Below are the code and all the weights of a small trained network. Each question names an input and a class and asks about switching units off, where a switched-off unit gives its printed mean instead of its output.

import numpy as np


def w(rows, s, z=0):
    codes = np.array(rows[::2]) - 128.0
    scale = np.full(codes.shape[1], s)
    scale[-1] = z or s
    return codes * scale


def f(y):
    return y / 2 * (1 + np.tanh(0.7978845608 * (y + 0.044715 * y**3)))


def log_softmax(a):
    a = a - a.max(-1, keepdims=True)
    return a - np.log(np.exp(a).sum(-1, keepdims=True))


def net(x, mask):
    res = np.array(x, float).reshape(1, 8) / 4 @ E
    y = f(res @ A[0][:, :-1].T + A[0][:, -1])
    res = res + np.where(mask, y, B[0][:, -1]) @ B[0][:, :-1]
    return log_softmax(res[-1] @ U[:, :-1].T + U[:, -1])


A, B = {}, {}
E = w([
[28,93,60,131],'x0',
[128,128,127,129],'x1',
[127,129,129,128],'x2',
[138,122,117,132],'x3',
[130,126,125,129],'x4',
[128,7,181,138],'x5',
[126,129,130,128],'x6',
[119,153,139,235],'x7',
],0.014)
A[0] = w([
[127,123,125,36,253],'N0',
[81,113,85,169,135],'N1',
[175,73,249,111,177],'N2',
[159,115,143,197,199],'N3',
[115,72,151,205,159],'N4',
[219,242,114,114,161],'N5',
[80,176,80,94,133],'N6',
[194,168,181,167,135],'N7',
[68,166,66,109,128],'N8',
[77,164,119,185,145],'N9',
[218,171,184,113,241],'N10',
[124,146,119,232,218],'N11',
[138,129,83,46,227],'N12',
[109,124,109,59,205],'N13',
[91,35,132,107,147],'N14',
[69,174,105,194,145],'N15',
[158,114,121,75,208],'N16',
[102,58,119,157,117],'N17',
[91,158,89,177,130],'N18',
],0.013,0.0073)
B[0] = w([
[148,35,100,67,236],'N0',
[137,200,141,73,199],'N1',
[179,47,145,215,252],'N2',
[130,174,190,209,205],'N3',
[73,157,148,181,221],'N4',
[2,106,209,43,254],'N5',
[167,113,38,117,198],'N6',
[50,132,113,183,210],'N7',
[160,135,74,100,206],'N8',
[179,220,131,151,197],'N9',
[123,45,214,138,252],'N10',
[147,200,179,171,243],'N11',
[119,77,88,76,225],'N12',
[107,46,84,74,207],'N13',
[133,111,229,39,241],'N14',
[190,191,147,127,213],'N15',
[148,44,139,64,193],'N16',
[33,144,159,143,202],'N17',
[194,192,136,118,189],'N18',
],0.0087,0.013)
U = w([
[43,83,124,118,255],'0',
[64,173,182,164,222],'1',
[134,116,31,113,21],'2',
[220,179,102,171,99],'3',
[255,92,182,137,80],'4',
[109,120,134,246,7],'5',
],0.013,0.005)

Each question gives the input, the list of numbers given to net, and the class t.
The units are the neurons (one row each of A and B). Each row of codes is followed by its name. A weight is (code - 128) times the scale printed after its matrix; where a second scale follows, it is the last column's (A, B and U).
mask holds one flag per neuron, in row order. A switched-off neuron (its flag False) gives its mean, the last column of its row in B, instead of its output. The means were averaged over made-up inputs and are rounded, as every weight is.
A unit's drop is (log p(t) with every unit on - log p(t) with that unit switched off) / (log p(t) with every unit on - log p(t) with every unit switched off).
The circuit of an input: a set's keep is (log p(t) with only the set's units on - log p(t) with every unit switched off) / (log p(t) with every unit on - log p(t) with every unit switched off). Starting from the 12 units with the biggest drops (on a tie, the unit counted first), units are removed one at a time, each time the one whose removal leaves the highest keep (on an exact tie, the one counted first), for as long as the keep stays at least 0.8.
circuit, biggest first: the units of the circuit, biggest drop first
unit that matters most: the unit with the biggest drop
top k neurons: the k neurons with the biggest drops, biggest first
drop of u: that unit's drop, to one decimal
input [1,-2,-6,6,-5,0,5,0], class 2: circuit, biggest first : (N5, N10, N2)
input [-8,-4,-7,1,3,-3,8,2], class 1: unit that matters most : N5
input [-4,-1,6,-7,8,0,-8,-6], class 0: circuit, biggest first : (N15, N5)
input [-8,-2,2,-4,-7,0,2,-6], class 0: top 2 neurons : (N5, N7)
input [-5,4,0,-7,-1,1,8,6], class 5: top 2 neurons : (N2, N14)
input [8,3,8,6,-8,1,-3,5], class 1: top 4 neurons : (N17, N4, N2, N0)
input [2,0,-3,-7,0,1,-6,1], class 1: top 2 neurons : (N2, N0)
input [-4,2,-7,-1,-3,0,6,4], class 1: top 2 neurons : (N5, N6)
input [-7,0,-2,4,-2,1,1,8], class 5: top 2 neurons : (N2, N14)
input [2,-3,1,6,-2,-8,0,-8], class 2: top 2 neurons : (N6, N8)
input [0,-8,-5,1,2,6,-6,7], class 5: top 2 neurons : (N5, N2)
input [-6,-6,0,-4,-1,-2,5,-3], class 0: drop of N5 : 0.2
input [-8,1,0,-5,7,6,-6,2], class 5: drop of N7 : 0.3
input [-7,1,-6,7,-4,-2,8,5], class 1: circuit, biggest first : (N5)
input [-5,7,-8,-2,-7,1,3,6], class 5: drop of N2 : 0.2
input [7,-8,8,5,-6,0,7,7], class 3: drop of N13 : 0.0
input [-6,-5,4,1,-2,7,0,1], class 5: top 2 neurons : (N7, N4)
